Here is a tiny trained network, its code and every weight. The questions are about switching its units off for an input and a class, where a switched-off unit gives its printed mean instead of its output.

import numpy as np


def w(rows, s, z=0):
    codes = np.array(rows[::2]) - 128.0
    scale = np.full(codes.shape[1], s)
    scale[-1] = z or s
    return codes * scale


def norm(h):
    return h / np.sqrt((h * h).mean(-1, keepdims=True) + 1e-5)


def f(y):
    return np.maximum(y, 0)


def log_softmax(a):
    a = a - a.max(-1, keepdims=True)
    return a - np.log(np.exp(a).sum(-1, keepdims=True))


def net(x, mask):
    res = np.array(x, float).reshape(1, 4) / 4 @ E
    u = 0
    for l in range(4):
        y = f(norm(res) @ A[l][:, :-1].T + A[l][:, -1])
        res = res + np.where(mask[u : u + 7], y, B[l][:, -1]) @ B[l][:, :-1]
        u += 7
    return log_softmax(norm(res)[-1] @ U[:, :-1].T + U[:, -1])


A, B = {}, {}
E = w([
[254,172,186,122,113],'x0',
[206,179,38,127,112],'x1',
[127,124,128,129,126],'x2',
[147,144,104,79,201],'x3',
],0.0062)
A[0] = w([
[160,144,102,115,1,128],'L0N0',
[164,132,99,119,129,9],'L0N1',
[152,39,197,173,168,49],'L0N2',
[176,177,66,150,148,5],'L0N3',
[113,89,137,205,92,102],'L0N4',
[180,87,110,50,143,48],'L0N5',
[168,196,202,107,82,236],'L0N6',
],0.0085,0.0016)
B[0] = w([
[160,105,1,101,113,211],'L0N0',
[134,117,118,133,144,160],'L0N1',
[127,93,159,199,175,201],'L0N2',
[162,90,213,188,112,205],'L0N3',
[49,206,163,181,113,192],'L0N4',
[83,134,92,72,135,179],'L0N5',
[88,185,132,115,110,254],'L0N6',
],0.0082,0.0051)
A[1] = w([
[128,79,146,155,78,136],'L1N0',
[16,117,116,103,216,250],'L1N1',
[149,184,161,104,115,104],'L1N2',
[66,169,194,76,88,247],'L1N3',
[184,36,151,84,187,115],'L1N4',
[116,136,129,2,236,147],'L1N5',
[248,67,113,189,194,141],'L1N6',
],0.0085,0.002)
B[1] = w([
[133,183,132,103,158,152],'L1N0',
[182,160,63,29,170,254],'L1N1',
[147,118,85,94,72,170],'L1N2',
[177,141,111,124,127,213],'L1N3',
[46,196,25,114,198,164],'L1N4',
[73,198,87,171,121,219],'L1N5',
[2,55,136,207,116,185],'L1N6',
],0.0082,0.0066)
A[2] = w([
[116,171,91,55,82,200],'L2N0',
[163,101,141,173,159,16],'L2N1',
[103,144,20,62,195,234],'L2N2',
[131,117,202,76,228,222],'L2N3',
[254,216,168,95,149,131],'L2N4',
[168,129,50,136,111,255],'L2N5',
[128,115,93,23,180,252],'L2N6',
],0.0094,0.00095)
B[2] = w([
[70,142,197,111,80,194],'L2N0',
[102,88,179,140,65,130],'L2N1',
[153,146,227,182,98,248],'L2N2',
[165,125,46,220,223,163],'L2N3',
[125,28,159,95,123,183],'L2N4',
[102,103,204,104,255,193],'L2N5',
[176,6,131,124,25,188],'L2N6',
],0.0069,0.011)
A[3] = w([
[136,115,164,199,138,4],'L3N0',
[121,45,133,221,218,194],'L3N1',
[117,90,79,158,134,125],'L3N2',
[141,254,116,115,59,129],'L3N3',
[128,57,72,178,112,128],'L3N4',
[154,193,121,202,172,136],'L3N5',
[91,69,150,80,90,152],'L3N6',
],0.0097,0.0019)
B[3] = w([
[120,135,174,188,157,179],'L3N0',
[246,93,82,178,147,255],'L3N1',
[191,40,151,67,170,153],'L3N2',
[101,254,19,139,175,177],'L3N3',
[186,69,103,112,151,164],'L3N4',
[30,121,27,145,111,186],'L3N5',
[71,159,234,102,73,181],'L3N6',
],0.0057,0.008)
U = w([
[214,62,108,195,168,242],'0',
[141,127,223,73,69,78],'1',
[74,243,38,115,136,4],'2',
],0.011,0.00028)

Each question gives the input, the list of numbers given to net, and the class t.
The units are the neurons (one row each of A and B). Each row of codes is followed by its name. A weight is (code - 128) times the scale printed after its matrix; where a second scale follows, it is the last column's (A, B and U).
mask holds one flag per neuron, layer by layer. A switched-off neuron (its flag False) gives its mean, the last column of its row in B, instead of its output. The means were averaged over made-up inputs and are rounded, as every weight is.
A unit's drop is (log p(t) with every unit on - log p(t) with that unit switched off) / (log p(t) with every unit on - log p(t) with every unit switched off).
The circuit of an input: a set's keep is (log p(t) with only the set's units on - log p(t) with every unit switched off) / (log p(t) with every unit on - log p(t) with every unit switched off). Starting from the 12 units with the biggest drops (on a tie, the unit counted first), units are removed one at a time, each time the one whose removal leaves the highest keep (on an exact tie, the one counted first), for as long as the keep stays at least 0.8.
circuit, biggest first: the units of the circuit, biggest drop first
most important unit: the unit with the biggest drop
k most important neurons: the k neurons with the biggest drops, biggest first
k most important neurons of layer l: the k neurons of layer l with the biggest drops, biggest first
drop when u is switched off: that unit's drop, to one decimal
input [2,-1,2,-3], class 2: most important unit -> L1N1
input [4,3,-6,-3], class 1: 3 most important neurons -> L1N5; L0N2; L0N6
input [-1,-1,-1,-3], class 2: 4 most important neurons -> L0N4; L0N5; L2N6; L1N2
input [2,-8,-3,-5], class 0: 2 most important neurons -> L1N5; L3N1
input [-3,-6,-8,-7], class 2: circuit, biggest first -> L2N6; L2N2
input [-7,7,2,-4], class 0: circuit, biggest first -> L2N5; L1N5
input [2,4,-5,-5], class 2: 4 most important neurons -> L2N6; L1N1; L0N6; L2N4
input [4,-6,-1,-7], class 2: circuit, biggest first -> L2N6; L2N2; L2N4
input [2,-3,3,4], class 2: 2 most important neurons of layer 1 -> L1N5; L1N4
input [-7,6,-5,0], class 1: 2 most important neurons -> L0N2; L2N3
input [8,1,-7,-3], class 1: 2 most important neurons -> L0N6; L2N4
input [6,0,-8,-1], class 1: 2 most important neurons -> L0N6; L2N4
input [-5,-1,-7,-4], class 1: 2 most important neurons of layer 1 -> L1N1; L1N5
input [3,-4,8,8], class 2: circuit, biggest first -> L1N5
input [-1,-1,4,4], class 2: 2 most important neurons -> L1N5; L0N4
input [-4,5,-2,3], class 0: 3 most important neurons -> L0N3; L0N6; L0N4
input [2,-4,2,5], class 2: 3 most important neurons of layer 0 -> L0N4; L0N3; L0N5
input [-8,7,-2,2], class 1: 3 most important neurons -> L0N2; L2N3; L0N0
input [-4,-3,-7,3], class 1: 2 most important neurons of layer 2 -> L2N6; L2N2
input [-5,-2,5,1], class 1: 2 most important neurons -> L0N3; L0N2
input [-8,1,6,3], class 1: most important unit -> L2N6
input [7,-8,2,-1], class 0: 2 most important neurons -> L0N2; L2N3
input [3,-7,-1,-4], class 0: 2 most important neurons -> L0N2; L1N5
input [1,-2,5,8], class 2: drop when L1N5 is switched off -> 1.5
input [-8,5,-3,4], class 1: drop when L2N6 is switched off -> 0.2
